Each row, then roughly how far along a hidden order it lies, from 0 to 20:
[ 13  20  -5  10   2   2   1  -7  18   3  -9   4   5  -5   8  -5   0  -5
   4  -3  -5 -60   4   2   2  -3  18  -8  -5  18  -3   3   2   5   1   9
   7   2   4 -15  22  -4 -11 -18  -2  -1  11  13  -8  -5  15 -29 -19 -25
  18  -3   6  -8  13  33  28  38 -39   4  15   1   3  33   7   9  -1  -3
   3  10  12  10   1 -13   0 -48  -2  21   9   6  -7   0   3   7  -1 -13
  -7 -10   4  12 -22  15 -16   3  21  -9   3 -25   3  -9  24   4   9   2
  21   9   0 -51  19   8  -3   3 -11   0 -37]  5
[  7   4 -11   9   2   3  11  -1  15  14 -10   0   5  -1   4  -6  -1  -7
  -2   7  -4 -23   1  -2   6   2  14   0  -4  13   1   5   4   0  -1   6
  14 -12   1 -21  28   4  -3 -12  -2  -4   5   9 -11   0   6 -38 -10 -25
   5 -14   7  -5   9  26  20  39 -27   8  -7  -1   2  29   8   2   5  -4
   5  19  -1   1   5 -11   5 -39   3  15   3  -7  -6  -3   2  14  -4  -4
 -15 -10  12  11 -17  10 -13   1  22  -2   4  -8  14 -14  14   5   8   4
  10   5   1 -46   4   4  -2   3  -7   2 -26]  8
[ -3   1  16 -10 -11  -6 -17  -5  -7 -13  -9  -3  12  -5  -9   4  -9   9
   3  17   5  12  17   0 -10  -1  18  -7 -10   4  -4 -13  15  20   1  13
  26   7  -5  16  20   1  11 -19  -7  -6  -7   0   4 -27  -1  39 -19   3
  -5  -7  37  20  17   7  16  -7  52  10 -37  21   6 -21  32   6  -7   9
 -40  23  20 -11   7  -5  -8   5   3  50 -12  -1   3  -1   7 -29  -6 -13
 -24   8 -17  -6 -28  19 -37   1 -19 -16  -6  -2  16 -10  14  -8   9 -28
  20  -3 -21  18 -23  22  -4 -19  24  -6   7]  3
[ 16  -7   6  -7   9   7  36  11   4  11  13  -3  -7   8  -5  -2   0 -11
   7  17   5  -2  -4   0  -5 -10  -8  -1   3 -10  -5   3  -3  -2   4  13
  13   6 -15  -2   7   6  12   0   2  12 -11   7   9  16  19  14  -2  13
   4   6   9   1   0  15  -8  -2  -8   4   3 -13   1  -5  -2   2 -11   4
   8  18 -12 -11  -3  -1  14  12  -3   5  -2 -19 -11   2  -5   8   2   1
  11   0  -1  -8   6  10 -16   4   9  -1   1   9   9 -10 -13   0  -6   5
   4   2   7 -10  -7  -1  18  -3   5   2  -3]  10
[ 23   4   3   7  13   1  31  11   6 -15  57  15  -1   0  19   6  -6  44
 -18  17  26   4   0  -5  -6 -19 -24  21  -3  -9  -7  -4 -34  14   3  26
  -9 -21  -5  -8  41 -18   9 -11  -2  20   4  14  13  22   5   9  35   6
 -15  -4 -19 -37   6 -21  29  35 -33  11 -54  -3   1   4  -5   7 -22   1
  10  17  -2   8 -10  -5  48 -14  -4  62  11  13  24  -5  -6  31  33  -9
   9 -17  11 -13 -63  13 -34   6   0  -6  -5   9   4  12 -27 -32  15  21
 -11 -37   5  21 -10 -13  13  17 -21 -10  30]  0
[  2  -5  -1   1   2   3  16   2  13  11   1   1   1  -6  12  -2  -9  -1
 -16  10  -6  -1  -3  -5   2   9  16   2  -1  14  10   7  -2  -7  -7   1
  12 -12  11 -15  14  11 -13  -3   1 -17   7   5 -15 -16  -9 -17 -25 -33
  -1 -16 -15  -5   1  16  21  22  13  12 -42  12   0  12   6  -5  10  -4
 -11  -2  -5  -9   2  -2  -7 -11   6   5  -1   1  13  -5   7  17  -1   7
 -12  -7   3  13   4  -2  -5  -4  22   7  -1  -5  16  -5   9   0  12  -1
 -28 -17   6  -8 -32   2  -6  13   6   2   1]  13
[ 18  -7   1   4   8   4  36  10   5   4  30   5  -4   6   2   0   0  11
  -1  18  13   8  -3  -3  -4 -13 -15  12   1 -14  -7   2 -20   5   8  21
   3  -9 -14  -5  21  -2  12 -13  -1  20 -12  11  14  25  14   0  19  12
  -6  -4   1 -20   2  -4   4  19 -26   6 -22 -13   5   3  -2   3 -18   2
  16  20 -12  -2  -4  -5  37  -4  -3  28   2 -11   2  -2  -4  25  19  -5
   7  -8   9 -11 -37  14 -27   6   4  -1   1  10   8  -5 -20 -18   7  14
   1 -12   5  -2  -1  -5  15   5  -7  -3   7]  5
[  5   3  -9   9   7   2  -2  -3 -29   6 -11   4  -6   9  10   2  10  12
  -5  -5  -9   3   1  10 -10  -1  -2  -1  14  14 -10   3 -18  -3 -13   4
   8  -9   0 -10 -15  10  -4  17   5  14 -16  -2  15  10  -3  -7  -3   1
  22   2  -7  23   4  28  -1   1  14 -22  27   1 -17  -5  -9   1  -1   2
  12 -17  11 -14   1   0 -15 -16  -7  17   1  11  10  -1  -9  -9  16  -2
   0  10  -3 -12 -26   6  -5  -2  17   5  -7 -11  11  -9 -15  -6  -7  -3
 -12 -14   8   6  12  -8  -4   5  -1  -4  50]  15
[  9  12  -8   9  12   2  -6  -2 -36   2   0   8 -20   9  16   4  14  13
 -13 -16 -12  -2  -6  19 -15   3  -5  -2  22  21 -14   9 -31 -15 -29  -2
 -12  -9  13 -21 -28   9 -20  47  10  21 -17  -3  21  12 -12 -18   7  -7
  41  13 -33  -4   0  47 -11  -9   7 -30  53   3 -33 -11 -32   2   0  -4
  22 -39  14 -18  -9   5 -23 -27 -13  21  13  27  19   0 -11   1  28   7
  18  12  -6 -12 -27  -7  12  -5  36   7 -17 -15   5   3 -30  -5  -9   9
 -35 -32  25  33  17 -23  -5  24  -6  -5  63]  20
[  0   1 -14  14  13   4   1  -2 -32  12  -4   5 -14  14   1   1  17   4
  -4  -6 -12   2  -2  13  -9   1  -7   3  15  18 -10   8 -20  -9 -18   4
   4 -14   1 -17 -24  16 -10  27   6  20 -24  -1  16  17  -3 -28  11   0
  34   1 -10   0   0  27  -8   7   6 -17  34  -5 -23  -4 -24  -3  -3   0
  27 -20   7 -18   2  -2 -12 -22  -9  14   4  13   9  -1 -13  -2  23   0
   2   8   1 -12 -19   8   4  -3  26   5 -10 -12  11 -10 -23  -5 -11   8
 -14 -15  15   9  22 -15  -4  11  -6  -2  46]  18
